Below are the code and all the weights of a small trained network. Each question names an input and a class and asks about switching units off, where a switched-off unit gives its printed mean instead of its output.

import numpy as np


def w(rows, s, z=0):
    codes = np.array(rows[::2]) - 128.0
    scale = np.full(codes.shape[1], s)
    scale[-1] = z or s
    return codes * scale


def f(y):
    return np.maximum(y, 0)


def log_softmax(a):
    a = a - a.max(-1, keepdims=True)
    return a - np.log(np.exp(a).sum(-1, keepdims=True))


def net(x, mask):
    res = np.array(x, float).reshape(1, 4) / 4 @ E
    y = f(res @ A[0][:, :-1].T + A[0][:, -1])
    res = res + np.where(mask, y, B[0][:, -1]) @ B[0][:, :-1]
    return log_softmax(res[-1] @ U[:, :-1].T + U[:, -1])


A, B = {}, {}
E = w([
[74,129,86,161,151,112,248],'x0',
[66,157,202,114,125,53,112],'x1',
[100,121,72,81,56,118,108],'x2',
[216,193,96,220,68,103,144],'x3',
],0.014)
A[0] = w([
[104,60,76,89,87,226,142,209],'neuron 0',
[51,114,107,77,210,101,118,254],'neuron 1',
[125,214,45,153,76,70,148,129],'neuron 2',
[57,147,147,54,157,48,123,194],'neuron 3',
[46,101,136,62,142,137,103,176],'neuron 4',
[254,166,128,121,128,192,106,247],'neuron 5',
[96,174,112,183,139,109,206,243],'neuron 6',
[172,116,229,166,104,157,79,121],'neuron 7',
[109,102,146,96,176,164,209,188],'neuron 8',
[59,165,161,127,94,65,135,246],'neuron 9',
],0.012,0.0039)
B[0] = w([
[39,77,70,75,149,117,164,213],'neuron 0',
[45,160,146,142,144,114,172,230],'neuron 1',
[203,92,132,148,16,97,169,215],'neuron 2',
[81,238,125,158,151,89,138,229],'neuron 3',
[7,163,150,85,143,37,147,229],'neuron 4',
[164,136,105,22,114,132,44,252],'neuron 5',
[240,59,151,231,153,96,228,221],'neuron 6',
[153,184,145,90,151,181,101,218],'neuron 7',
[100,105,165,132,170,160,173,198],'neuron 8',
[134,195,149,202,95,156,106,214],'neuron 9',
],0.011,0.016)
U = w([
[127,101,42,92,134,127,68,254],'0',
[175,162,161,103,136,166,57,179],'1',
[177,101,51,149,104,68,203,79],'2',
[75,195,133,133,173,76,143,129],'3',
[86,67,111,92,160,165,161,53],'4',
[146,116,141,212,252,140,199,155],'5',
[154,152,152,187,77,126,120,72],'6',
],0.014,0.0038)

Each question gives the input, the list of numbers given to net, and the class t.
The units are the neurons (one row each of A and B). Each row of codes is followed by its name. A weight is (code - 128) times the scale printed after its matrix; where a second scale follows, it is the last column's (A, B and U).
mask holds one flag per neuron, in row order. A switched-off neuron (its flag False) gives its mean, the last column of its row in B, instead of its output. The means were averaged over made-up inputs and are rounded, as every weight is.
A unit's drop is (log p(t) with every unit on - log p(t) with that unit switched off) / (log p(t) with every unit on - log p(t) with every unit switched off).
The circuit of an input: a set's keep is (log p(t) with only the set's units on - log p(t) with every unit switched off) / (log p(t) with every unit on - log p(t) with every unit switched off). Starting from all 10 units, units are removed one at a time, each time the one whose removal leaves the highest keep (on an exact tie, the one counted first), for as long as the keep stays at least 0.8.
units of the circuit, in order: the units of the circuit, biggest drop first
unit that matters most: the unit with the biggest drop
top k neurons: the k neurons with the biggest drops, biggest first
drop when u is switched off: that unit's drop, to one decimal
input [-7,-7,-3,-5], class 0: units of the circuit, in order -> neuron 0; neuron 5
input [6,2,-2,7], class 2: unit that matters most -> neuron 2
input [-4,2,-6,-2], class 1: units of the circuit, in order -> neuron 7; neuron 0
input [-7,-2,5,4], class 1: top 3 neurons -> neuron 7; neuron 4; neuron 0
input [-7,-4,-3,-6], class 0: units of the circuit, in order -> neuron 5; neuron 0
input [-6,-4,4,-7], class 3: top 2 neurons -> neuron 4; neuron 1
input [4,3,-3,-3], class 5: top 2 neurons -> neuron 6; neuron 5
input [-6,-5,0,1], class 0: top 2 neurons -> neuron 9; neuron 0
input [7,-8,-6,4], class 2: top 2 neurons -> neuron 2; neuron 5
input [-4,-7,-4,2], class 1: top 2 neurons -> neuron 7; neuron 4
input [0,5,-7,8], class 6: top 2 neurons -> neuron 0; neuron 7
input [5,5,2,1], class 5: top 2 neurons -> neuron 6; neuron 5
input [7,-8,6,-3], class 4: top 2 neurons -> neuron 0; neuron 8
input [5,8,-4,1], class 5: units of the circuit, in order -> neuron 6
input [4,7,-3,6], class 2: top 2 neurons -> neuron 2; neuron 6
input [-2,-4,-4,1], class 1: drop when neuron 0 is switched off -> 0.1
input [-3,-2,4,4], class 0: drop when neuron 6 is switched off -> 0.3
input [7,4,1,5], class 2: drop when neuron 2 is switched off -> 0.7
input [-4,-7,-4,0], class 0: drop when neuron 0 is switched off -> 0.2
input [6,0,-6,6], class 2: units of the circuit, in order -> neuron 2
